Below is a small trained network, with its code and all its weights. Each question gives an input and a target symbol and asks what happens when units are switched off, that is, made to give their printed mean instead of their output.

import numpy as np


def w(rows, s, z=0):
    codes = np.array(rows[::2]) - 128.0
    scale = np.full(codes.shape[1], s)
    scale[-1] = z or s
    return codes * scale


def softmax(a):
    e = np.exp(a - a.max(-1, keepdims=True))
    return e / e.sum(-1, keepdims=True)


def log_softmax(a):
    a = a - a.max(-1, keepdims=True)
    return a - np.log(np.exp(a).sum(-1, keepdims=True))


def net(x, mask):
    ids = ['αγεημξψω'.index(c) for c in x.split()]
    T = len(ids)
    res = E[ids] + P[:T]
    u = 0
    for l in range(3):
        r = res
        for j in range(2):
            rows = slice(4 * j, 4 * j + 4)
            q, k, v = (r @ M[l][rows].T for M in (Q, K, V))
            z = softmax(np.where(np.tri(T) > 0, q @ k.T / 4**0.5, -1e9)) @ v
            o = O[l][rows]
            res = res + np.where(mask[u + j], z, o[:, -1]) @ o[:, :-1]
        u += 2
    return log_softmax(res[-1] @ U[:, :-1].T + U[:, -1])


Q, K, V, O = {}, {}, {}, {}
E = w([
[225,94,41,57,78,60],'α',
[214,128,113,63,127,84],'γ',
[165,140,51,185,176,117],'ε',
[213,163,131,182,80,60],'η',
[83,145,167,148,6,93],'μ',
[116,158,153,216,84,211],'ξ',
[4,110,127,221,129,142],'ψ',
[125,116,19,217,39,71],'ω',
],0.012)
P = w([
[67,211,120,65,141,120],'0',
[166,59,181,99,144,96],'1',
[146,133,85,113,92,167],'2',
[147,46,193,139,150,81],'3',
[118,143,75,155,80,172],'4',
[135,41,197,181,153,58],'5',
[101,148,73,192,66,167],'6',
[106,41,210,222,157,36],'7',
[104,146,61,232,36,184],'8',
[100,35,212,253,165,12],'9',
[101,145,42,139,54,129],'10',
],0.014)
Q[0] = w([
[116,126,157,142,176,155],'L0H1',
[172,133,105,123,229,82],'L0H1',
[161,4,173,178,167,61],'L0H1',
[188,207,172,146,73,154],'L0H1',
[124,76,144,105,111,154],'L0H2',
[144,201,107,135,139,105],'L0H2',
[78,84,140,145,123,167],'L0H2',
[83,181,167,126,110,117],'L0H2',
],0.018)
K[0] = w([
[117,128,93,128,98,75],'L0H1',
[117,159,173,146,89,100],'L0H1',
[100,96,134,250,83,125],'L0H1',
[64,120,107,75,147,144],'L0H1',
[165,84,127,140,108,176],'L0H2',
[121,160,139,92,135,121],'L0H2',
[125,62,145,154,122,121],'L0H2',
[91,143,177,144,82,137],'L0H2',
],0.019)
V[0] = w([
[68,57,2,106,187,93],'L0H1',
[196,151,16,175,127,13],'L0H1',
[187,147,128,188,242,188],'L0H1',
[55,56,113,163,103,160],'L0H1',
[99,56,159,163,109,157],'L0H2',
[55,82,121,125,81,177],'L0H2',
[58,188,117,92,129,96],'L0H2',
[92,87,177,100,220,101],'L0H2',
],0.0085)
O[0] = w([
[97,11,115,57,197,219,144],'L0H1',
[181,87,18,136,174,105,255],'L0H1',
[183,237,167,151,254,161,87],'L0H1',
[44,68,178,199,92,214,139],'L0H1',
[191,97,80,126,127,96,124],'L0H2',
[235,109,85,68,176,148,102],'L0H2',
[102,86,132,54,110,189,128],'L0H2',
[138,147,163,53,88,27,92],'L0H2',
],0.0069,0.0051)
Q[1] = w([
[174,110,164,165,186,150],'L1H1',
[85,148,120,95,200,127],'L1H1',
[182,92,138,133,157,150],'L1H1',
[103,140,131,129,102,141],'L1H1',
[144,197,134,150,168,63],'L1H2',
[108,120,95,175,115,103],'L1H2',
[112,185,3,115,153,160],'L1H2',
[126,51,142,190,163,65],'L1H2',
],0.013)
K[1] = w([
[160,108,169,157,130,73],'L1H1',
[96,151,137,75,141,61],'L1H1',
[104,67,160,148,107,93],'L1H1',
[57,141,141,119,159,173],'L1H1',
[123,121,216,81,220,55],'L1H2',
[171,215,115,157,156,119],'L1H2',
[128,254,71,27,167,162],'L1H2',
[65,103,101,237,168,63],'L1H2',
],0.0098)
V[1] = w([
[132,108,137,187,142,109],'L1H1',
[104,124,170,89,158,79],'L1H1',
[88,167,87,106,96,156],'L1H1',
[120,86,165,130,129,88],'L1H1',
[65,82,189,119,204,143],'L1H2',
[202,71,193,101,13,109],'L1H2',
[98,71,75,144,2,196],'L1H2',
[139,137,71,153,123,139],'L1H2',
],0.0096)
O[1] = w([
[91,113,183,116,235,35,232],'L1H1',
[95,70,129,128,32,114,3],'L1H1',
[147,138,220,176,179,227,117],'L1H1',
[98,161,101,24,137,141,151],'L1H1',
[137,78,177,112,128,79,76],'L1H2',
[66,131,107,188,194,98,69],'L1H2',
[3,117,34,128,245,134,244],'L1H2',
[191,119,129,140,195,130,202],'L1H2',
],0.0068,0.004)
Q[2] = w([
[63,174,139,155,166,88],'L2H1',
[105,91,182,161,162,46],'L2H1',
[144,19,204,98,167,97],'L2H1',
[171,137,163,148,138,95],'L2H1',
[170,103,17,168,120,142],'L2H2',
[125,81,114,144,144,118],'L2H2',
[114,106,245,93,152,98],'L2H2',
[100,194,165,110,136,135],'L2H2',
],0.012)
K[2] = w([
[101,74,135,137,83,86],'L2H1',
[124,80,150,211,160,27],'L2H1',
[210,29,136,139,163,121],'L2H1',
[158,161,181,155,142,89],'L2H1',
[127,157,79,128,99,244],'L2H2',
[144,157,110,204,106,148],'L2H2',
[159,54,167,196,148,98],'L2H2',
[94,84,245,169,146,152],'L2H2',
],0.011)
V[2] = w([
[78,44,225,3,22,86],'L2H1',
[51,182,177,182,145,106],'L2H1',
[68,122,106,76,197,71],'L2H1',
[82,42,215,189,156,246],'L2H1',
[107,181,120,78,100,221],'L2H2',
[163,181,142,158,89,85],'L2H2',
[218,105,104,189,173,93],'L2H2',
[179,164,113,155,188,157],'L2H2',
],0.0081)
O[2] = w([
[114,158,176,40,217,73,86],'L2H1',
[70,221,150,90,7,120,217],'L2H1',
[186,125,52,74,147,130,188],'L2H1',
[82,59,192,29,60,141,255],'L2H1',
[135,121,145,172,103,2,249],'L2H2',
[110,138,144,192,163,144,108],'L2H2',
[111,147,221,143,130,171,101],'L2H2',
[56,126,183,111,117,113,175],'L2H2',
],0.0091,0.006)
U = w([
[192,79,127,112,107,103,89],'α',
[178,134,108,95,116,61,88],'γ',
[203,50,171,121,127,68,194],'ε',
[171,133,132,122,143,3,61],'η',
[149,70,152,133,92,26,40],'μ',
[163,151,126,122,137,116,254],'ξ',
[148,104,134,87,146,77,168],'ψ',
[139,66,113,133,158,64,78],'ω',
],0.0063,0.0053)

Each question gives the input, a string of symbols that net reads in full, and the target symbol t.
The units are the heads (4 rows each of Q, K, V and O). Each row of codes is followed by its name. A weight is (code - 128) times the scale printed after its matrix; where a second scale follows, it is the last column's (O and U).
mask holds one flag per head, layer by layer. A switched-off head (its flag False) gives its mean, the last column of its rows in O, instead of its output. The means were averaged over made-up inputs and are rounded, as every weight is.
A unit's drop is (log p(t) with every unit on - log p(t) with that unit switched off) / (log p(t) with every unit on - log p(t) with every unit switched off).
The circuit of an input: a set's keep is (log p(t) with only the set's units on - log p(t) with every unit switched off) / (log p(t) with every unit on - log p(t) with every unit switched off). Starting from all 6 units, units are removed one at a time, each time the one whose removal leaves the highest keep (on an exact tie, the one counted first), for as long as the keep stays at least 0.8.
circuit, biggest first: the units of the circuit, biggest drop first
unit that matters most: the unit with the biggest drop
which heads matter: for each layer, one digit per head in row order, 1 if its drop is at least 0.15 and else 0, layers parted by /
input η ε μ ξ ψ α ξ ε γ η, target η: unit that matters most => L0H1
input α μ μ ξ ε, target ω: circuit, biggest first => [L0H1, L2H1]
input ψ ξ α ξ ω, target ψ: circuit, biggest first => [L2H1, L0H1, L1H2, L2H2]
input γ μ ε, target η: circuit, biggest first => [L2H1, L0H1, L1H2]
input α α γ α ε α ε ε ψ, target ω: circuit, biggest first => [L2H1, L0H1, L1H1]
input η ψ η α γ α ε ε η, target ξ: circuit, biggest first => [L0H1, L2H1, L1H2]
input ξ ε η ψ α η, target ψ: circuit, biggest first => [L0H1, L2H1, L2H2, L1H2]
input γ η η ξ γ η ω ξ ε ψ, target ψ: circuit, biggest first => [L0H1, L2H1, L2H2, L1H2]
input ξ ε ε γ ε α ε ξ ψ, target μ: which heads matter => 11 / 11 / 11
input ε ε γ, target ε: which heads matter => 10 / 11 / 10
input ξ ψ ω ξ ε γ, target ξ: circuit, biggest first => [L0H1, L2H2]
input ξ ξ ξ ε ε ε μ ε ξ ψ γ, target μ: which heads matter => 11 / 10 / 11
input α ψ ε ε ε μ ε γ, target μ: which heads matter => 11 / 11 / 10
input ξ ε ξ ξ ψ ψ ξ ε η η ε, target μ: circuit, biggest first => [L2H1, L1H1, L2H2, L0H2]
input ε ω ξ, target ε: circuit, biggest first => [L1H2, L0H1, L2H1]
input ε ξ γ ξ ε γ ψ, target ε: unit that matters most => L1H2
input ε ε μ, target ε: which heads matter => 10 / 11 / 10
input ψ ε η, target ψ: which heads matter => 10 / 01 / 10
input ξ ε ε ε ξ ε ξ η, target ξ: circuit, biggest first => [L2H2, L0H1, L2H1]
input ε ε η γ, target η: circuit, biggest first => [L0H1, L2H1, L0H2, L1H1]
input ω μ ψ ε η η ε μ μ, target α: unit that matters most => L2H1
input ε ω ω ε, target ω: circuit, biggest first => [L0H1, L1H2, L2H1]
input ξ ε ε μ ξ ε ε η ε ξ ψ, target μ: which heads matter => 01 / 11 / 11
input γ γ ε γ ξ, target η: which heads matter => 11 / 00 / 11
input ε ω ε ε ε, target ε: which heads matter => 10 / 01 / 10
input ε ε α ψ ω, target ε: which heads matter => 10 / 11 / 10
input γ μ η ε η ξ ψ, target η: unit that matters most => L0H2
input η ε μ, target ξ: which heads matter => 10 / 01 / 10
input ε ε ε ω ψ ε ξ ε, target ξ: which heads matter => 10 / 00 / 11
input ξ η η μ ψ ξ ξ, target μ: which heads matter => 11 / 10 / 11
